Here is a tiny trained network, its code and every weight. The questions are about switching its units off for an input and a target symbol, where a switched-off unit gives its printed mean instead of its output.

import numpy as np


def w(rows, s, z=0):
    codes = np.array(rows[::2]) - 128.0
    scale = np.full(codes.shape[1], s)
    scale[-1] = z or s
    return codes * scale


def norm(h):
    return h / np.sqrt((h * h).mean(-1, keepdims=True) + 1e-5)


def f(y):
    return np.maximum(y, 0)


def softmax(a):
    e = np.exp(a - a.max(-1, keepdims=True))
    return e / e.sum(-1, keepdims=True)


def log_softmax(a):
    a = a - a.max(-1, keepdims=True)
    return a - np.log(np.exp(a).sum(-1, keepdims=True))


def net(x, mask):
    ids = ['βγδεηθστφψ'.index(c) for c in x.split()]
    T = len(ids)
    res = E[ids] + P[:T]
    r = norm(res)
    for j in range(2):
        rows = slice(4 * j, 4 * j + 4)
        q, k, v = (r @ M[0][rows].T for M in (Q, K, V))
        z = softmax(np.where(np.tri(T) > 0, q @ k.T / 4**0.5, -1e9)) @ v
        o = O[0][rows]
        res = res + np.where(mask[j], z, o[:, -1]) @ o[:, :-1]
    y = f(norm(res) @ A[0][:, :-1].T + A[0][:, -1])
    res = res + np.where(mask[2:14], y, B[0][:, -1]) @ B[0][:, :-1]
    return log_softmax(norm(res)[-1] @ U[:, :-1].T + U[:, -1])


Q, K, V, O, A, B = {}, {}, {}, {}, {}, {}
E = w([
[155,129,124,120,147],'β',
[150,139,128,119,137],'γ',
[152,112,122,135,145],'δ',
[134,137,142,136,114],'ε',
[136,119,137,150,122],'η',
[149,117,126,117,126],'θ',
[142,128,132,137,129],'σ',
[55,8,171,140,216],'τ',
[142,108,125,134,118],'φ',
[140,119,132,122,112],'ψ',
],0.017)
P = w([
[132,101,118,95,67],'0',
[196,105,167,117,71],'1',
[110,86,96,78,49],'2',
[201,107,190,121,94],'3',
[95,81,78,70,52],'4',
[175,129,202,130,133],'5',
[77,74,56,50,37],'6',
[149,106,201,128,133],'7',
[177,123,102,115,49],'8',
[69,157,118,112,148],'9',
[101,125,178,103,157],'10',
[195,119,71,50,2],'11',
],0.007)
Q[0] = w([
[137,179,88,191,140],'H0',
[93,168,82,144,148],'H0',
[163,106,139,176,101],'H0',
[152,101,201,100,109],'H0',
[212,169,249,213,205],'H1',
[60,170,108,105,212],'H1',
[108,196,212,122,219],'H1',
[38,228,49,184,212],'H1',
],0.014)
K[0] = w([
[205,169,123,140,95],'H0',
[178,114,173,120,103],'H0',
[129,159,85,123,117],'H0',
[53,102,104,118,146],'H0',
[6,153,2,112,107],'H1',
[208,166,65,161,121],'H1',
[111,169,37,168,139],'H1',
[234,156,67,198,25],'H1',
],0.014)
V[0] = w([
[139,193,81,205,143],'H0',
[83,163,115,117,185],'H0',
[79,70,232,91,158],'H0',
[107,156,41,164,77],'H0',
[178,48,80,57,217],'H1',
[149,5,47,255,142],'H1',
[39,19,202,154,117],'H1',
[140,115,165,47,20],'H1',
],0.0092)
O[0] = w([
[153,106,160,58,105,2],'H0',
[125,118,101,116,91,18],'H0',
[21,98,94,181,107,151],'H0',
[188,148,105,48,122,128],'H0',
[135,113,96,208,25,236],'H1',
[122,11,153,87,45,230],'H1',
[18,133,97,125,145,205],'H1',
[124,144,34,101,188,233],'H1',
],0.011,0.007)
A[0] = w([
[137,98,135,5,185,88],'N0',
[41,196,156,175,111,91],'N1',
[157,50,112,176,172,150],'N2',
[106,204,114,196,141,1],'N3',
[148,164,147,207,87,13],'N4',
[47,151,131,49,191,53],'N5',
[206,159,160,84,227,142],'N6',
[179,134,113,180,88,210],'N7',
[226,177,162,198,101,32],'N8',
[79,120,204,213,182,155],'N9',
[45,143,134,130,116,188],'N10',
[77,61,75,88,143,16],'N11',
],0.011,0.0052)
B[0] = w([
[77,125,203,158,95,183],'N0',
[86,82,241,100,76,175],'N1',
[95,165,167,115,61,246],'N2',
[166,120,119,62,29,149],'N3',
[128,114,55,46,167,147],'N4',
[102,73,195,213,161,172],'N5',
[109,145,162,103,41,183],'N6',
[116,96,201,153,137,255],'N7',
[127,109,106,128,248,157],'N8',
[64,110,102,154,18,181],'N9',
[110,115,156,81,134,214],'N10',
[214,119,91,65,181,205],'N11',
],0.011,0.0067)
U = w([
[180,76,139,203,212,92],'β',
[190,210,160,151,147,253],'γ',
[225,38,185,165,54,20],'δ',
[73,207,190,133,201,138],'ε',
[107,56,247,79,193,57],'η',
[134,173,32,209,75,52],'θ',
[130,195,205,40,78,135],'σ',
[56,90,96,192,161,58],'τ',
[97,81,55,47,117,149],'φ',
[51,188,49,143,162,159],'ψ',
],0.015,0.0057)

Each question gives the input, a string of symbols that net reads in full, and the target symbol t.
The units are the heads (4 rows each of Q, K, V and O) and the neurons (one row each of A and B). Each row of codes is followed by its name. A weight is (code - 128) times the scale printed after its matrix; where a second scale follows, it is the last column's (O, A, B and U).
mask holds one flag per unit, heads first, then neurons. A switched-off unit (its flag False) gives its mean, the last column of its rows in O or B, instead of its output. The means were averaged over made-up inputs and are rounded, as every weight is.
A unit's drop is (log p(t) with every unit on - log p(t) with that unit switched off) / (log p(t) with every unit on - log p(t) with every unit switched off).
The circuit of an input: a set's keep is (log p(t) with only the set's units on - log p(t) with every unit switched off) / (log p(t) with every unit on - log p(t) with every unit switched off). Starting from the 12 units with the biggest drops (on a tie, the unit counted first), units are removed one at a time, each time the one whose removal leaves the highest keep (on an exact tie, the one counted first), for as long as the keep stays at least 0.8.
circuit, biggest first: the units of the circuit, biggest drop first
most important unit: the unit with the biggest drop
k most important neurons: the k neurons with the biggest drops, biggest first
heads that matter: for each layer, one digit per head in row order, 1 if its drop is at least 0.15 and else 0, layers parted by /
drop of u: that unit's drop, to one decimal
input δ η δ δ η γ η η, target η: circuit, biggest first => (H1; H0; N5)
input σ δ γ φ, target γ: circuit, biggest first => (H1)
input θ φ δ, target φ: heads that matter => 01
input δ γ φ τ δ δ φ θ η φ σ, target φ: circuit, biggest first => (H0; N11)
input η φ δ δ η φ δ δ, target δ: circuit, biggest first => (H1; H0)
input φ φ θ δ, target θ: heads that matter => 01
input δ η δ δ η η δ ε δ δ φ, target δ: heads that matter => 01
input δ δ τ φ θ ε δ φ γ δ σ σ, target σ: 2 most important neurons => (N1; N3)
input φ φ τ φ η σ τ θ, target τ: heads that matter => 10
input ε γ δ δ δ γ δ σ η, target σ: heads that matter => 11
input δ θ τ η δ φ δ δ σ σ γ, target σ: 2 most important neurons => (N1; N3)
input δ ψ δ θ δ δ φ η β δ, target β: heads that matter => 01
input δ ε η σ γ δ δ θ θ σ φ η, target φ: circuit, biggest first => (H1; H0; N11)
input δ δ δ δ β ε η θ γ, target θ: most important unit => H1
input η η σ η γ φ, target γ: circuit, biggest first => (H1; H0)
input ψ σ ε δ η δ β δ, target β: circuit, biggest first => (H1; N8; H0)
input δ φ θ σ η β η θ, target η: circuit, biggest first => (H1; N5; H0)
input δ η τ δ, target τ: heads that matter => 10
input σ η φ σ σ ε, target σ: circuit, biggest first => (H1; H0; N6)
input γ ε δ φ σ η, target σ: most important unit => H0
input δ δ ψ ψ γ θ ε γ η, target γ: circuit, biggest first => (H1; N3; N8)
input φ τ δ γ δ δ φ γ ε φ δ, target φ: circuit, biggest first => (H0; N11)
input ψ δ ε γ σ σ η δ η γ, target η: 2 most important neurons => (N11; N5)
input γ δ γ θ γ φ η σ ε, target σ: circuit, biggest first => (H1; H0)
input δ δ δ θ δ δ γ δ δ σ φ θ, target φ: circuit, biggest first => (H1; H0; N11)
input σ φ δ δ η φ τ δ σ δ, target σ: circuit, biggest first => (H1; N6)
input δ φ η δ η η δ ε φ, target ε: circuit, biggest first => (H1)
input δ β δ η σ φ β φ, target β: 2 most important neurons => (N8; N7)
input ε γ τ η τ δ γ ε ε δ θ φ, target θ: drop of N1 => -0.2
input θ θ γ ε, target γ: drop of H1 => 1.3
